Below is a small trained network, with its code and all its weights. Each question gives an input and a target symbol and asks what happens when units are switched off, that is, made to give their printed mean instead of their output.

import numpy as np


def w(rows, s, z=0):
    codes = np.array(rows[::2]) - 128.0
    scale = np.full(codes.shape[1], s)
    scale[-1] = z or s
    return codes * scale


def norm(h):
    return h / np.sqrt((h * h).mean(-1, keepdims=True) + 1e-5)


def f(y):
    return np.maximum(y, 0)


def softmax(a):
    e = np.exp(a - a.max(-1, keepdims=True))
    return e / e.sum(-1, keepdims=True)


def log_softmax(a):
    a = a - a.max(-1, keepdims=True)
    return a - np.log(np.exp(a).sum(-1, keepdims=True))


def net(x, mask):
    ids = ['βδζηθμστψ'.index(c) for c in x.split()]
    T = len(ids)
    res = E[ids] + P[:T]
    r = norm(res)
    for j in range(3):
        rows = slice(2 * j, 2 * j + 2)
        q, k, v = (r @ M[0][rows].T for M in (Q, K, V))
        z = softmax(np.where(np.tri(T) > 0, q @ k.T / 2**0.5, -1e9)) @ v
        o = O[0][rows]
        res = res + np.where(mask[j], z, o[:, -1]) @ o[:, :-1]
    y = f(norm(res) @ A[0][:, :-1].T + A[0][:, -1])
    res = res + np.where(mask[3:7], y, B[0][:, -1]) @ B[0][:, :-1]
    return log_softmax(norm(res)[-1] @ U[:, :-1].T + U[:, -1])


Q, K, V, O, A, B = {}, {}, {}, {}, {}, {}
E = w([
[134,135,163,90,52,148,146,114,144,231,217,163],'β',
[69,166,198,160,151,42,122,97,90,125,161,121],'δ',
[100,131,163,93,100,169,202,140,59,100,162,64],'ζ',
[90,234,124,89,213,133,77,156,143,151,201,92],'η',
[80,180,188,138,110,207,48,171,136,99,147,100],'θ',
[93,158,133,92,151,146,74,73,2,151,118,129],'μ',
[72,96,128,102,124,131,44,177,165,81,156,103],'σ',
[55,144,92,127,229,185,71,126,53,142,154,144],'τ',
[23,185,120,30,106,169,136,186,139,174,110,129],'ψ',
],0.017)
P = w([
[110,127,59,168,89,123,151,110,130,91,158,103],'0',
[44,135,128,92,67,202,89,1,140,36,226,126],'1',
[103,127,127,98,124,144,107,114,123,125,143,98],'2',
[146,121,85,158,132,98,115,141,105,130,119,102],'3',
[87,177,166,49,112,205,97,49,99,115,193,149],'4',
[146,111,177,95,159,111,91,164,86,126,122,135],'5',
[189,127,132,152,155,82,107,191,87,140,89,127],'6',
[143,222,146,50,123,192,83,106,87,136,231,148],'7',
],0.021)
Q[0] = w([
[142,82,138,137,125,105,113,135,156,111,119,154],'H0',
[167,68,55,253,140,7,138,139,199,81,52,126],'H0',
[173,148,110,141,107,128,163,140,109,130,111,121],'H1',
[205,99,97,168,110,133,209,119,218,145,38,170],'H1',
[151,104,122,148,91,127,225,189,154,160,83,105],'H2',
[226,109,117,172,107,145,241,96,160,94,149,155],'H2',
],0.066)
K[0] = w([
[117,118,119,123,120,132,149,114,148,111,144,124],'H0',
[67,146,85,108,93,165,140,1,151,100,152,117],'H0',
[144,122,111,146,108,108,181,115,122,178,149,145],'H1',
[94,103,87,131,80,162,127,39,174,147,197,136],'H1',
[83,129,155,124,124,144,132,81,155,76,170,117],'H2',
[78,147,57,125,76,164,154,63,143,108,141,117],'H2',
],0.075)
V[0] = w([
[102,141,96,127,128,94,84,164,201,84,166,167],'H0',
[224,92,170,181,155,126,85,31,135,96,254,120],'H0',
[160,100,149,111,63,54,150,114,138,174,196,135],'H1',
[136,156,102,146,176,148,169,121,112,208,208,174],'H1',
[122,65,174,156,230,187,129,121,150,21,100,86],'H2',
[98,99,59,85,184,96,209,228,141,125,119,51],'H2',
],0.032)
O[0] = w([
[188,209,106,126,66,86,117,55,142,92,68,163,127],'H0',
[212,130,55,73,47,97,51,202,99,120,242,219,29],'H0',
[93,154,76,155,188,175,204,117,114,180,153,144,6],'H1',
[188,115,102,54,178,175,190,153,152,139,116,95,93],'H1',
[99,254,129,145,45,163,103,128,209,127,100,112,135],'H2',
[172,122,40,131,59,87,65,160,204,95,131,194,158],'H2',
],0.011,0.023)
A[0] = w([
[190,115,84,207,91,64,112,188,133,126,57,120,104],'N0',
[193,143,23,254,134,32,181,204,107,172,89,100,60],'N1',
[223,114,91,215,166,15,156,201,60,165,79,131,160],'N2',
[153,182,78,125,136,182,172,131,102,209,135,164,2],'N3',
],0.04,0.0034)
B[0] = w([
[121,94,112,156,222,164,189,179,110,191,135,88,250],'N0',
[103,81,225,64,67,188,85,71,114,5,175,131,166],'N1',
[87,222,126,150,46,60,55,144,183,190,50,74,183],'N2',
[183,108,191,196,148,141,137,114,185,152,109,185,171],'N3',
],0.024,0.017)
U = w([
[101,124,95,86,107,1,109,134,73,212,102,130,192],'β',
[187,113,187,155,138,121,131,128,139,153,142,222,172],'δ',
[19,68,69,205,80,154,114,188,163,68,180,154,92],'ζ',
[192,167,40,96,190,115,174,202,81,116,90,139,243],'η',
[90,212,233,123,62,126,63,82,112,70,156,162,59],'θ',
[84,75,191,76,129,184,144,125,39,85,214,117,147],'μ',
[120,241,52,246,119,136,128,135,90,178,121,101,131],'σ',
[186,158,154,32,117,167,88,181,181,71,94,63,3],'τ',
[94,49,125,148,158,68,134,94,164,50,32,144,141],'ψ',
],0.008,0.0046)

Each question gives the input, a string of symbols that net reads in full, and the target symbol t.
The units are the heads (2 rows each of Q, K, V and O) and the neurons (one row each of A and B). Each row of codes is followed by its name. A weight is (code - 128) times the scale printed after its matrix; where a second scale follows, it is the last column's (O, A, B and U).
mask holds one flag per unit, heads first, then neurons. A switched-off unit (its flag False) gives its mean, the last column of its rows in O or B, instead of its output. The means were averaged over made-up inputs and are rounded, as every weight is.
A unit's drop is (log p(t) with every unit on - log p(t) with that unit switched off) / (log p(t) with every unit on - log p(t) with every unit switched off).
The circuit of an input: a set's keep is (log p(t) with only the set's units on - log p(t) with every unit switched off) / (log p(t) with every unit on - log p(t) with every unit switched off). Starting from all 7 units, units are removed one at a time, each time the one whose removal leaves the highest keep (on an exact tie, the one counted first), for as long as the keep stays at least 0.8.
circuit, biggest first: the units of the circuit, biggest drop first
most important unit: the unit with the biggest drop
which heads matter: for each layer, one digit per head in row order, 1 if its drop is at least 0.15 and else 0, layers parted by /
input θ θ θ τ θ, target τ: most important unit -> H1
input ψ σ θ ψ δ, target ψ: which heads matter -> 101
input τ ζ θ δ σ ψ δ μ, target δ: which heads matter -> 010
input σ ψ δ δ ψ θ, target θ: circuit, biggest first -> [H2; N0]
input σ θ μ δ, target θ: circuit, biggest first -> [N1; H1; N2]
input ψ τ η ζ ψ δ, target δ: circuit, biggest first -> [H1; H0; N3]
input μ θ η, target η: which heads matter -> 100
input θ δ θ ζ τ θ ζ σ, target ζ: which heads matter -> 101
input β τ δ η ψ, target η: circuit, biggest first -> [H2; H0; N0]
input τ η ψ θ, target σ: which heads matter -> 101
input η ψ θ δ ψ, target δ: which heads matter -> 010
input τ ζ σ ψ τ δ ζ ψ, target ζ: circuit, biggest first -> [H0; H2]
input θ σ ψ δ θ, target δ: circuit, biggest first -> [H1; N3]
input μ τ δ, target δ: most important unit -> H1
input ψ ζ ζ η, target τ: circuit, biggest first -> [N0; H1]
input μ θ θ σ, target ζ: which heads matter -> 011
input σ σ ψ β σ θ μ μ, target μ: which heads matter -> 000
input ζ ζ θ ζ θ, target ζ: circuit, biggest first -> [H2; H0]
input μ τ σ η θ, target η: which heads matter -> 001
input θ ψ θ ψ τ ζ μ, target β: circuit, biggest first -> [N2; H2]
